Each row has a name. Each question is about the rows just above it.

[171 152  95 146 172 157 133] = q519
[151 102 120  91 157 156 168] = q129
[173 105 120 157  90 156 168] = q316
[109 105 122  96  96 142  84] = q374
[151 105 120  91  90 156 168] = q354
[171  83 148 142 112 156 133] = q114
Which value is in both q354 and q114? -> [156]
Shared by q114 and q354: -> [156]
Which value is in both q519 and q316? -> [157]
The one value in q316 and q114: -> [156]

[147 131 145 121 137 111] = q971
[111 181 131 158 154 146] = q221
[182 146 137 112 170 181] = q379
The one value in q379 and q971: -> [137]
Shared by q971 and q379: -> [137]
Where do [147 131 145 121 137 111] appear? -> q971
Whose row is [182 146 137 112 170 181]? -> q379

[139 135 130 148 108 143 148 116 158 120 128 128 130 150 121 124 120 118
 111 126 114 121 116 125 116 129 126 133 138 110]  q201
[122 116 137 131 131 123 139 124 122 137 163 114 126 120 124 123 125 140
 127 137 133 131 126 133 128 112 131 127 132 127]  q594
[123 140 116 119 135  99 111 162 118 138 157 125 134 131 114 161 121  99
 121 136 137 138 144 136 129 137 126 147 113 129]  q228
[128 162 118 101 120 110 121 156 139 151 150 141 131 127 113 148 135  94
 156 129 137 133 139 126 124 162 130 122 112 146]  q428
[119 105 148 166 129 132 150 123 104 116 132  89 127 134 102 122 112 126
  99 145 138 146 119 160 109  89 127 138 124 130]  q791
[134 123 117 113 153 120 118 114 126 109 104 153 136 119 109 128 138 137
 106 119 104 111 130 103 163 127 128 138 151  81]  q642
[115 135 106  73 160  85  82 165 123 133 134 141 135 101 114 172 130 119
 135 136 133 122 159 116 175 138 125 145 123 112]  q269
[136 137 122 126 123 129 125 134 136 135 129 136 133 132 133 129 127 115
 131 123 122 127 132 124 130 141 127 126 124 129]  q879
[134 133 106  76 152 110 105 119 134 130  93 125 133 100 145 118 138 143
 158 107 105 106 133  80 176 153 126 110 152 111]  q627
[113 125 119 106 148 103 111 151 104 132 137 124 130 108 120 151 128 127
 127 137 139 139 146 134 146 127 127 134 121 132]  q951
[122 116 137 131 131 127 139 124 122 124 120 114 126 120 124 123 125 140
 127 137 133 131 126 133 128 112 131 127 132 127]  q662
[133 132 125 115 131 127 131 120 129 131 118 143 126 114 147 115 135 144
 144 117 119 120 125 113 135 136 118 116 135 138]  q286
The row with [134 123 117 113 153 120 118 114 126 109 104 153 136 119 109 128 138 137
 106 119 104 111 130 103 163 127 128 138 151  81] is -> q642
The row with [133 132 125 115 131 127 131 120 129 131 118 143 126 114 147 115 135 144
 144 117 119 120 125 113 135 136 118 116 135 138] is -> q286
Where do [136 137 122 126 123 129 125 134 136 135 129 136 133 132 133 129 127 115
 131 123 122 127 132 124 130 141 127 126 124 129] appear? -> q879
[113 125 119 106 148 103 111 151 104 132 137 124 130 108 120 151 128 127
 127 137 139 139 146 134 146 127 127 134 121 132] is in which row? -> q951
Whose row is [128 162 118 101 120 110 121 156 139 151 150 141 131 127 113 148 135  94
 156 129 137 133 139 126 124 162 130 122 112 146]? -> q428
Whose row is [115 135 106  73 160  85  82 165 123 133 134 141 135 101 114 172 130 119
 135 136 133 122 159 116 175 138 125 145 123 112]? -> q269
Whose row is [122 116 137 131 131 123 139 124 122 137 163 114 126 120 124 123 125 140
 127 137 133 131 126 133 128 112 131 127 132 127]? -> q594

[127 155 126 122 126 126 127 121 133 114 173 108 131 130 122 106 125 118
 135 122 101 125 149 128 129 130 128 104 131 132 124 127 129 147 106 118
 120 131 138 114 136 145 117 123 130 124 117 134 126 127 113 143 132 119
 127 119 118 126 134 140] -> q796
[128 116 140 127 109 150 132 135 121 125 128 134 120 122 117 129 120 120
 125 128 130 130 132 125 111 142 119 142 136 131 117 128 121 132 120 134
 124 124 118 135 131 118 129 127 130 129 127 126 131 117 131 131 134 131
 121 141 124 145 117 109] -> q558
[123 126 119 128 130 122 129 139 120 142  97 134 126 120 140 117 119 128
 124 127 148 126 111 127 131 131 127 126 125 129 130 123 122 116 154 123
 135 135 123 141 120 119 124 136 135 128 134 124 126 129 120 125 125 127
 132 123 130 125 111 132] -> q119
[127 155 126 122 126 126 127 121 133 130 173 108 131 130 122 106 125 118
 135 122 101 125 149 128 129 130 122 104 131 132 124 127 129 147 106 118
 120 127 138 114 136 145 117 123 130 124 117 134 126 127 113 143 127 119
 127 119 118 126 134 140] -> q821
[127 155 126 122 126 126 127 121 133 114 173 108 131 130 122 106 125 118
 135 122 101 125 149 128 129 130 128 104 131 132 124 127 129 147 119 129
 125 127 128 117 119 131 137 124 128 122 133 128 131 132 130 127 133 130
 128 125 129 116 119 126] -> q858
Which row holds [127 155 126 122 126 126 127 121 133 114 173 108 131 130 122 106 125 118
 135 122 101 125 149 128 129 130 128 104 131 132 124 127 129 147 106 118
 120 131 138 114 136 145 117 123 130 124 117 134 126 127 113 143 132 119
 127 119 118 126 134 140]? -> q796
Where do [123 126 119 128 130 122 129 139 120 142  97 134 126 120 140 117 119 128
 124 127 148 126 111 127 131 131 127 126 125 129 130 123 122 116 154 123
 135 135 123 141 120 119 124 136 135 128 134 124 126 129 120 125 125 127
 132 123 130 125 111 132] appear? -> q119
Which row holds [127 155 126 122 126 126 127 121 133 114 173 108 131 130 122 106 125 118
 135 122 101 125 149 128 129 130 128 104 131 132 124 127 129 147 119 129
 125 127 128 117 119 131 137 124 128 122 133 128 131 132 130 127 133 130
 128 125 129 116 119 126]? -> q858

[ 91  85 157 157  87] = q567
[ 86  88  81  85 139] = q829
[ 92 156 147 144 136] = q892
[ 88 115  83  85 162] = q617
[ 89 115  90  90 136] = q131
Which value is in both q829 and q567? -> [85]
Whose row is [ 91  85 157 157  87]? -> q567
The one value in q131 and q892: -> [136]
The one value in q617 and q131: -> [115]

[128 128 129 131 132 140 156 166 177 179 168 154 141 134 130 129 128 129
 129 129 128 129 128 128 128 129] -> q478
[133 142 154 169 179 177 166 151 132 133 129 128 128 129 127 127 128 128
 128 128 129 129 127 128 128 131] -> q348
[128 128 130 130 145 158 173 179 175 162 148 137 131 129 128 128 128 128
 129 128 129 128 128 128 127 127] -> q922
[157 173 179 175 163 149 137 131 129 128 128 129 129 128 129 128 128 128
 129 129 128 130 128 130 135 144] -> q3
[129 128 129 127 128 128 128 128 128 128 129 128 128 129 129 133 141 154
 169 179 178 168 128 140 131 129] -> q679
[170 157 142 134 131 128 128 128 128 128 128 128 129 128 128 128 129 129
 128 129 131 139 151 165 177 179] -> q874
[128 127 128 128 128 128 127 128 128 128 128 131 135 145 159 173 179 174
 161 148 136 157 128 130 128 128] -> q264
Whose row is [170 157 142 134 131 128 128 128 128 128 128 128 129 128 128 128 129 129
 128 129 131 139 151 165 177 179]? -> q874
Whose row is [128 128 130 130 145 158 173 179 175 162 148 137 131 129 128 128 128 128
 129 128 129 128 128 128 127 127]? -> q922
[157 173 179 175 163 149 137 131 129 128 128 129 129 128 129 128 128 128
 129 129 128 130 128 130 135 144] is in which row? -> q3
Whose row is [128 128 129 131 132 140 156 166 177 179 168 154 141 134 130 129 128 129
 129 129 128 129 128 128 128 129]? -> q478
Whose row is [133 142 154 169 179 177 166 151 132 133 129 128 128 129 127 127 128 128
 128 128 129 129 127 128 128 131]? -> q348
Whose row is [129 128 129 127 128 128 128 128 128 128 129 128 128 129 129 133 141 154
 169 179 178 168 128 140 131 129]? -> q679

[149 125 135 116 182 128 121 158 126 151] -> q804
[129 129 128 127 133 130 129 129 128 135] -> q72
[127 135 135 127 120 128 127 127 130 132] -> q834
[125 127 131 126 116 127 127 126 129 126] -> q67
The one value in q67 and q834: -> [127]
Which row holds [149 125 135 116 182 128 121 158 126 151]? -> q804
Where do [127 135 135 127 120 128 127 127 130 132] appear? -> q834
Shared by q834 and q67: -> [127]

[127 117 131 117 110 145 130 129 122 130] : q467
[138 124 121 132 139 116 110 140  97 113] : q507
[127  68 125 165  96 111 133  94 137  86] : q767
[139 117 101 107 122 138 143 131 101 127] : q502
[139 126 122 121 108 123 130 156 152 143] : q68
[114 103 126 162 129 120 141  87 127 105] : q171
[131 130 137 148 134 116 113 117 114 114] : q190
[127 117 115 123 110 145 149 129 101 130] : q680
[129 114 122 114  93 158 145 143 161 141] : q392
[136 162 114 110 157 144 114 123 108 134] : q340
Which value is in both q767 and q467? -> [127]
The one value in q502 and q767: -> [127]
Shared by q340 and q507: -> [110]

[161 119  74  92 103 123  96 138 103  99 164 154 102  93 123 123 151 110
 130 143 157 117 116 152 120] = q87
[104 103 102 175 103 145 155 110 129 182 119 118 143 145 104 147 112 170
 128 123 107 113 138 104 171] = q265
[144 127  74 106 133 125  92 147 109 152 169 149 117  80 107 120 168 124
 132 102 169 111 120 139 123] = q825
Whose row is [161 119  74  92 103 123  96 138 103  99 164 154 102  93 123 123 151 110
 130 143 157 117 116 152 120]? -> q87
Which row holds [144 127  74 106 133 125  92 147 109 152 169 149 117  80 107 120 168 124
 132 102 169 111 120 139 123]? -> q825
Whose row is [104 103 102 175 103 145 155 110 129 182 119 118 143 145 104 147 112 170
 128 123 107 113 138 104 171]? -> q265

[128 137 145 134 161 129 126 150] -> q847
[129 121 128 137 136 140 138 136] -> q545
[139 147 138 149 137 129 137 130] -> q472
[131 139 179 131 156 128 128 138] -> q17
[129 127 128 137 136 129 129 144] -> q552
[146 128 138 136 154 129 141 155] -> q549
[129 117 127 141 119 155 133 155] -> q640
Shared by q545 and q640: -> [129]
The one value in q640 and q545: -> [129]
Which row holds [129 117 127 141 119 155 133 155]? -> q640
Shared by q552 and q17: -> [128]
The one value in q847 and q640: -> [129]
Whose row is [139 147 138 149 137 129 137 130]? -> q472

[140 128 126 141 117 120 123 120 118 137 112 141 116] = q636
[133 112 124 137 127 126 132 119 121 109 118 126 126] = q960
[136 128 124 128 118  85 113 125 128 134 119 125 136] = q63
[142 116 135 138 111 120 122 119 124 126 133 127 129] = q366
[130 101 135 122 117 121 144 117 112 135 113 125 117] = q220
[124 119 110 118 102 127 142 137 123 142 124 114 129] = q320
[121 109 136 127 137 117 140 119 125 109 121 125 122] = q293
[139 126 120 117 131 136 136 116 129 115 136 129 130] = q682
[135 112 135 120 143 119 121 114 114 127 126 125 145] = q584
[113 105 133 145 111 117 131 113 114 129 136 126 123] = q217
Where do [142 116 135 138 111 120 122 119 124 126 133 127 129] appear? -> q366
Which row holds [136 128 124 128 118  85 113 125 128 134 119 125 136]? -> q63
The row with [124 119 110 118 102 127 142 137 123 142 124 114 129] is -> q320

[156 145 125 139  98] -> q345
[126 125 144 129  84] -> q424
[139 149  83 138 125] -> q436
[145 156 133 134  84] -> q75
Which value is in both q436 and q424? -> [125]
Which row holds [139 149  83 138 125]? -> q436
Which value is in both q424 and q75? -> [84]
The one value in q424 and q436: -> [125]
The one value in q75 and q424: -> [84]
The one value in q345 and q424: -> [125]

[107 112 125 118 123 126 139 105 127 131 130 142 130  94 125 124 122 164
 128 172 137  99 119 131 119 111 169 133 125 141 121 133 129 124 166 111
 133 155 117 105 147 133 132 113 132 121 114 107 130 109 131 124 113 112
 131 146 114 133 118] = q585
[101 110 124 117 125 121 138 108 111 121 136 140 130 102 142 116 126 139
 126 155 134 110 124 117 120 120 138 133 123 147 123 132 143 127 152 131
 127 142 124 125 145  99 108 129 118 133 135 162 130 130 113 127 144 133
 129 127 135 165 147] = q708
[101 110 124 117 125 121 138 108 111 136 136 140 130 102 123 116 126 155
 126 155 134 110 124 117 120 120 138 133 123 172 123 132 143 138 152 131
 127 142 123 125 145 135 137 129 118 133 115 162 130 130 124 127 144 133
 129 127 135 165 147] = q920
Whose row is [101 110 124 117 125 121 138 108 111 136 136 140 130 102 123 116 126 155
 126 155 134 110 124 117 120 120 138 133 123 172 123 132 143 138 152 131
 127 142 123 125 145 135 137 129 118 133 115 162 130 130 124 127 144 133
 129 127 135 165 147]? -> q920
Whose row is [101 110 124 117 125 121 138 108 111 121 136 140 130 102 142 116 126 139
 126 155 134 110 124 117 120 120 138 133 123 147 123 132 143 127 152 131
 127 142 124 125 145  99 108 129 118 133 135 162 130 130 113 127 144 133
 129 127 135 165 147]? -> q708
Whose row is [107 112 125 118 123 126 139 105 127 131 130 142 130  94 125 124 122 164
 128 172 137  99 119 131 119 111 169 133 125 141 121 133 129 124 166 111
 133 155 117 105 147 133 132 113 132 121 114 107 130 109 131 124 113 112
 131 146 114 133 118]? -> q585

[115 109  99 133 125 113 180 139 132 139 130 129  98 139 116 154 123 143
 167 130 127 128 165 116 141 147 128 124 107 155 150  91 101 149 126 119
 144 129 145 141 127 124 149 121 151 126 149 115  98 123 154 114 127 129
 113 124 132 127 119 107 122 153 130] -> q231
[115 109 124 133 125 113 180 139 132 111 130 129  98 139 116 154 123 143
 167 114 127 128 165 116 141 147 128 125 107 155 150  91 101 149 126 119
 144 129 145 141 127 124 149  98 151 126 149 115 117 123 154 114 127 129
 113 124 132 127 119 107 122 153 130] -> q103
[121 107 113 132 127 111 178 136 135 142 129 125  93 140 112 150 128 141
 164 112 126 127 161 121 141 148 127 124 111 148 146  98 101 151 125 117
 145 128 139 141 131 125 147 121 142 132 156 116 111 119 151 114 121 131
 119 123 135 122 118 110 104 149 129] -> q8
Where do [115 109  99 133 125 113 180 139 132 139 130 129  98 139 116 154 123 143
 167 130 127 128 165 116 141 147 128 124 107 155 150  91 101 149 126 119
 144 129 145 141 127 124 149 121 151 126 149 115  98 123 154 114 127 129
 113 124 132 127 119 107 122 153 130] appear? -> q231
Where do [121 107 113 132 127 111 178 136 135 142 129 125  93 140 112 150 128 141
 164 112 126 127 161 121 141 148 127 124 111 148 146  98 101 151 125 117
 145 128 139 141 131 125 147 121 142 132 156 116 111 119 151 114 121 131
 119 123 135 122 118 110 104 149 129] appear? -> q8
Whose row is [115 109 124 133 125 113 180 139 132 111 130 129  98 139 116 154 123 143
 167 114 127 128 165 116 141 147 128 125 107 155 150  91 101 149 126 119
 144 129 145 141 127 124 149  98 151 126 149 115 117 123 154 114 127 129
 113 124 132 127 119 107 122 153 130]? -> q103

[132 135 127 121 137 121 132 106 120 136 123 142 127 156 114 125 125 156
 145 137 109 133 117 138 147 116 120 123 143 124 141 119 126 121] = q121
[134 121 160 135 157 115 148 130 142 135 129 143 129 120 111 126 136 134
 145 119 132 122 143 142 126 127 147 111 129 128 127  83 122 122] = q495
[101 131 149 116 135 113 127 126 139 144 125 113 160 135 145 150 126 137
 173 150 113 158 125 116 113 156 122 163 142 138 103 158 129 179] = q818
[101 131 149 116 135 113 127 126 139 144 125 113 160 135 145 150 126 137
 173 150 113 158 125 116 113 156 122 163 142 138 103 158 129 179] is in which row? -> q818
Whose row is [134 121 160 135 157 115 148 130 142 135 129 143 129 120 111 126 136 134
 145 119 132 122 143 142 126 127 147 111 129 128 127  83 122 122]? -> q495

[116 143 183 169 125  97 131 105 122 142] : q306
[102  73 116 143 118 156 142 141 125 150] : q254
[114 115 114 149 135 146  88  74 142 141] : q525
Shared by q525 and q306: -> [142]
Shared by q306 and q525: -> [142]
Whose row is [102  73 116 143 118 156 142 141 125 150]? -> q254
[116 143 183 169 125  97 131 105 122 142] is in which row? -> q306

[143 137 117 184] : q663
[177 176 144 127] : q179
[104 116 147 143] : q224
[141 177 109 183] : q646
Which value is in both q224 and q663? -> [143]
Which value is in both q646 and q179? -> [177]
The one value in q663 and q224: -> [143]
The one value in q179 and q646: -> [177]
Where do [143 137 117 184] appear? -> q663
Whose row is [104 116 147 143]? -> q224
Whose row is [141 177 109 183]? -> q646

[131 135 135  95 125]  q801
[127  97 134 132 127]  q701
[133  81 131 138 121]  q274
[127  96 138 134 135]  q947
[135 101 141 126 127]  q445
[128 135 133 136 124]  q168
[134  95 135 135 128]  q870
The one value in q947 and q168: -> [135]
The one value in q870 and q445: -> [135]
The one value in q801 and q274: -> [131]
Which value is in both q701 and q445? -> [127]
The one value in q445 and q168: -> [135]
Shared by q801 and q445: -> [135]
Where do [133  81 131 138 121] appear? -> q274

[128 128 144 165] -> q934
[128 118 113 178] -> q965
[138 107 122 141] -> q666
[152 137 125  75] -> q308
[128 118 113  85] -> q508
[129 118 136 152] -> q441
[129 118 108  80] -> q904
[132 107 146 159] -> q872
The one value in q308 and q441: -> [152]
Which value is in both q872 and q666? -> [107]

